Below are the code and all the weights of a small trained network. Each question names an input and a target symbol and asks about switching units off, where a switched-off unit gives its printed mean instead of its output.

import numpy as np


def w(rows, s, z=0):
    codes = np.array(rows[::2]) - 128.0
    scale = np.full(codes.shape[1], s)
    scale[-1] = z or s
    return codes * scale


def norm(h):
    return h / np.sqrt((h * h).mean(-1, keepdims=True) + 1e-5)


def f(y):
    return y / 2 * (1 + np.tanh(0.7978845608 * (y + 0.044715 * y**3)))


def softmax(a):
    e = np.exp(a - a.max(-1, keepdims=True))
    return e / e.sum(-1, keepdims=True)


def log_softmax(a):
    a = a - a.max(-1, keepdims=True)
    return a - np.log(np.exp(a).sum(-1, keepdims=True))


def net(x, mask):
    ids = ['αεζθξπτφω'.index(c) for c in x.split()]
    T = len(ids)
    res = E[ids] + P[:T]
    u = 0
    for l in range(2):
        q, k, v = (norm(res) @ M[l].T for M in (Q, K, V))
        z = softmax(np.where(np.tri(T) > 0, q @ k.T / 4**0.5, -1e9)) @ v
        res = res + np.where(mask[u], z, O[l][:, -1]) @ O[l][:, :-1]
        u += 1
        y = f(norm(res) @ A[l][:, :-1].T + A[l][:, -1])
        res = res + np.where(mask[u : u + 8], y, B[l][:, -1]) @ B[l][:, :-1]
        u += 8
    return log_softmax(norm(res)[-1] @ U[:, :-1].T + U[:, -1])


Q, K, V, O, A, B = {}, {}, {}, {}, {}, {}
E = w([
[152,170,128],'α',
[211,153,131],'ε',
[178,124,111],'ζ',
[113,96,209],'θ',
[155,96,107],'ξ',
[158,72,254],'π',
[143,99,97],'τ',
[126,187,124],'φ',
[95,113,129],'ω',
],0.026)
P = w([
[187,120,140],'0',
[253,192,172],'1',
[169,50,128],'2',
[234,196,185],'3',
[165,50,131],'4',
[213,192,185],'5',
[186,33,136],'6',
[232,187,191],'7',
],0.0034)
Q[0] = w([
[140,98,72],'0.h1',
[118,118,216],'0.h1',
[151,3,71],'0.h1',
[122,120,165],'0.h1',
],0.027)
K[0] = w([
[80,96,165],'0.h1',
[197,120,60],'0.h1',
[69,2,169],'0.h1',
[163,120,102],'0.h1',
],0.022)
V[0] = w([
[70,87,251],'0.h1',
[252,192,73],'0.h1',
[122,42,232],'0.h1',
[121,80,194],'0.h1',
],0.0042)
O[0] = w([
[88,184,144,115],'0.h1',
[249,64,69,254],'0.h1',
[65,106,254,167],'0.h1',
[94,121,194,149],'0.h1',
],0.0067,0.0017)
A[0] = w([
[92,152,82,180],'0.n1',
[133,153,205,81],'0.n2',
[172,200,178,255],'0.n3',
[99,97,4,201],'0.n4',
[154,92,77,165],'0.n5',
[130,175,76,119],'0.n6',
[135,121,119,80],'0.n7',
[79,52,91,158],'0.n8',
],0.017,0.0018)
B[0] = w([
[122,118,193,122],'0.n1',
[158,162,128,228],'0.n2',
[209,155,215,254],'0.n3',
[2,174,206,174],'0.n4',
[125,104,36,190],'0.n5',
[200,64,115,161],'0.n6',
[115,119,106,127],'0.n7',
[99,196,126,161],'0.n8',
],0.023,0.0064)
Q[1] = w([
[205,6,121],'1.h1',
[207,191,50],'1.h1',
[93,160,141],'1.h1',
[89,94,157],'1.h1',
],0.024)
K[1] = w([
[2,224,209],'1.h1',
[131,30,233],'1.h1',
[169,109,89],'1.h1',
[96,218,92],'1.h1',
],0.019)
V[1] = w([
[190,152,90],'1.h1',
[106,41,203],'1.h1',
[148,133,122],'1.h1',
[96,254,135],'1.h1',
],0.0047)
O[1] = w([
[178,169,107,172],'1.h1',
[152,72,160,166],'1.h1',
[147,135,117,155],'1.h1',
[53,72,1,254],'1.h1',
],0.0048,0.00096)
A[1] = w([
[229,174,194,113],'1.n1',
[169,82,177,93],'1.n2',
[153,191,125,56],'1.n3',
[161,161,171,105],'1.n4',
[26,71,214,3],'1.n5',
[121,1,165,104],'1.n6',
[200,10,160,187],'1.n7',
[132,114,115,60],'1.n8',
],0.015,0.0018)
B[1] = w([
[71,71,50,249],'1.n1',
[164,88,145,174],'1.n2',
[74,151,132,146],'1.n3',
[107,168,125,175],'1.n4',
[251,176,131,138],'1.n5',
[92,228,141,137],'1.n6',
[101,191,213,199],'1.n7',
[149,122,124,123],'1.n8',
],0.023,0.017)
U = w([
[172,65,93,156],'α',
[185,126,58,185],'ε',
[186,236,141,133],'ζ',
[68,94,138,131],'θ',
[86,9,57,2],'ξ',
[121,133,185,26],'π',
[103,117,61,205],'τ',
[131,97,160,110],'φ',
[119,199,89,211],'ω',
],0.015,0.005)

Each question gives the input, a string of symbols that net reads in full, and the target symbol t.
The units are the heads (4 rows each of Q, K, V and O) and the neurons (one row each of A and B). Each row of codes is followed by its name. A weight is (code - 128) times the scale printed after its matrix; where a second scale follows, it is the last column's (O, A, B and U).
mask holds one flag per unit, layer by layer, with each layer's heads first. A switched-off unit (its flag False) gives its mean, the last column of its rows in O or B, instead of its output. The means were averaged over made-up inputs and are rounded, as every weight is.
A unit's drop is (log p(t) with every unit on - log p(t) with that unit switched off) / (log p(t) with every unit on - log p(t) with every unit switched off).
The circuit of an input: a set's keep is (log p(t) with only the set's units on - log p(t) with every unit switched off) / (log p(t) with every unit on - log p(t) with every unit switched off). Starting from the 12 units with the biggest drops (on a tie, the unit counted first), units are removed one at a time, each time the one whose removal leaves the highest keep (on an exact tie, the one counted first), for as long as the keep stays at least 0.8.
units of the circuit, in order: the units of the circuit, biggest drop first
k most important neurons: the k neurons with the biggest drops, biggest first
k most important neurons of layer l: the k neurons of layer l with the biggest drops, biggest first
drop when u is switched off: that unit's drop, to one decimal
input π ω θ α τ, target ω: units of the circuit, in order -> 0.n8
input ε ξ τ ζ ε, target ε: 2 most important neurons -> 0.n4, 0.n5
input φ ω τ, target ζ: 2 most important neurons -> 1.n1, 0.n3
input ξ φ ζ ζ α ε ζ, target ε: units of the circuit, in order -> 0.n5, 1.n1
input ζ α φ τ θ ε, target ε: 2 most important neurons -> 0.n4, 1.n1
input ε ζ ε φ θ ε φ, target θ: 4 most important neurons -> 0.n4, 0.n6, 1.n1, 1.n7
input α π ε φ α, target θ: 3 most important neurons -> 0.n4, 1.n7, 0.n2
input ω τ θ, target ζ: 4 most important neurons -> 0.n3, 1.n6, 1.n5, 0.n6
input ω π α α, target α: 2 most important neurons -> 0.n6, 1.n1
input α ω ζ θ θ ω θ, target ζ: 2 most important neurons of layer 1 -> 1.n6, 1.n7
input φ ξ ω τ ζ, target ζ: 4 most important neurons of layer 0 -> 0.n3, 0.n2, 0.n6, 0.n4
input θ φ ζ ε τ ξ φ, target θ: 4 most important neurons -> 0.n4, 0.n6, 1.n1, 0.n3
input ω ω ξ ε θ ζ ω, target ζ: 2 most important neurons of layer 1 -> 1.n1, 1.n5
input α θ π τ α ξ τ, target ω: 2 most important neurons -> 0.n8, 1.n1
input θ ω θ τ ω ξ, target ξ: 2 most important neurons of layer 0 -> 0.n8, 0.n4
input θ φ ε ε α θ θ ε, target α: most important neuron of layer 1 -> 1.n1
input π φ ε ω α τ ξ, target ω: 2 most important neurons of layer 0 -> 0.n8, 0.n3
input ξ ξ ω θ τ ξ ξ, target ω: drop when 0.n3 is switched off -> 0.3
input π π θ α φ ε α α, target α: drop when 0.n6 is switched off -> 0.3
input φ ε ξ ε ζ φ α, target θ: drop when 0.n2 is switched off -> 1.0
input θ θ ω, target ζ: drop when 1.n1 is switched off -> 0.7
